Below is a small trained network, with its code and all its weights. Each question gives an input and a class and asks what happens when units are switched off, that is, made to give their printed mean instead of their output.

import numpy as np


def w(rows, s, z=0):
    codes = np.array(rows[::2]) - 128.0
    scale = np.full(codes.shape[1], s)
    scale[-1] = z or s
    return codes * scale


def f(y):
    return y / 2 * (1 + np.tanh(0.7978845608 * (y + 0.044715 * y**3)))


def log_softmax(a):
    a = a - a.max(-1, keepdims=True)
    return a - np.log(np.exp(a).sum(-1, keepdims=True))


def net(x, mask):
    res = np.array(x, float).reshape(1, 3) / 4 @ E
    y = f(res @ A[0][:, :-1].T + A[0][:, -1])
    res = res + np.where(mask, y, B[0][:, -1]) @ B[0][:, :-1]
    return log_softmax(res[-1] @ U[:, :-1].T + U[:, -1])


A, B = {}, {}
E = w([
[190,53,98,97,127,215,120,107],'x0',
[188,95,181,195,149,112,142,2],'x1',
[128,106,202,214,140,139,210,187],'x2',
],0.0096)
A[0] = w([
[93,176,125,113,123,64,102,90,249],'N0',
[120,147,162,209,133,92,154,175,255],'N1',
[135,116,154,250,136,106,158,94,228],'N2',
[168,77,113,91,137,178,114,49,217],'N3',
[132,101,151,186,134,166,172,213,130],'N4',
[85,172,97,56,130,114,115,226,163],'N5',
],0.019,0.0029)
B[0] = w([
[144,196,110,98,184,78,149,148,183],'N0',
[5,132,86,106,106,156,132,114,225],'N1',
[125,167,199,208,117,129,165,123,238],'N2',
[162,101,116,85,117,185,109,32,222],'N3',
[139,100,93,191,124,145,127,231,226],'N4',
[149,89,199,73,64,79,79,198,251],'N5',
],0.024,0.019)
U = w([
[144,64,172,69,98,82,79,205,139],'0',
[180,28,14,75,127,217,76,28,216],'1',
[224,145,228,159,158,148,151,2,168],'2',
[169,106,196,184,106,207,166,101,94],'3',
[196,207,78,95,253,44,134,135,125],'4',
[57,244,164,136,159,72,173,107,4],'5',
[163,136,52,38,97,96,34,93,94],'6',
[47,120,88,197,105,153,146,171,107],'7',
],0.006,0.0035)

Each question gives the input, the list of numbers given to net, and the class t.
The units are the neurons (one row each of A and B). Each row of codes is followed by its name. A weight is (code - 128) times the scale printed after its matrix; where a second scale follows, it is the last column's (A, B and U).
mask holds one flag per neuron, in row order. A switched-off neuron (its flag False) gives its mean, the last column of its row in B, instead of its output. The means were averaged over made-up inputs and are rounded, as every weight is.
A unit's drop is (log p(t) with every unit on - log p(t) with that unit switched off) / (log p(t) with every unit on - log p(t) with every unit switched off).
The circuit of an input: a set's keep is (log p(t) with only the set's units on - log p(t) with every unit switched off) / (log p(t) with every unit on - log p(t) with every unit switched off). Starting from all 6 units, units are removed one at a time, each time the one whose removal leaves the highest keep (on an exact tie, the one counted first), for as long as the keep stays at least 0.8.
units of the circuit, in order: the units of the circuit, biggest drop first
top k neurons: the k neurons with the biggest drops, biggest first
drop of u: that unit's drop, to one decimal
input [8,-4,-6], class 1: units of the circuit, in order : [N3]
input [-7,-1,0], class 5: top 2 neurons : [N0 N4]
input [8,8,6], class 2: units of the circuit, in order : [N2 N3]
input [6,-2,3], class 1: units of the circuit, in order : [N2 N5]
input [-4,3,-3], class 4: top 2 neurons : [N1 N0]
input [8,2,5], class 3: top 3 neurons : [N4 N2 N1]
input [-8,1,3], class 5: top 2 neurons : [N0 N2]
input [1,6,3], class 2: top 2 neurons : [N4 N5]
input [4,8,-4], class 2: top 2 neurons : [N1 N2]
input [6,2,7], class 7: top 2 neurons : [N4 N5]
input [7,-5,-4], class 1: top 2 neurons : [N3 N2]
input [-3,7,-7], class 2: top 3 neurons : [N3 N4 N1]
input [-8,5,5], class 5: top 2 neurons : [N2 N0]
input [-5,3,-4], class 4: units of the circuit, in order : [N0]
input [-3,6,-2], class 2: top 2 neurons : [N1 N4]
input [1,3,2], class 3: top 2 neurons : [N0 N3]
input [-7,3,-4], class 4: top 3 neurons : [N0 N1 N2]
input [-4,2,-1], class 5: drop of N2 : 0.0
input [-5,-2,4], class 7: drop of N1 : 0.5
input [7,5,-2], class 1: units of the circuit, in order : [N3]
input [6,7,-4], class 1: drop of N3 : 0.7
input [6,5,4], class 2: drop of N1 : 0.2
input [1,6,-4], class 2: top 2 neurons : [N1 N4]
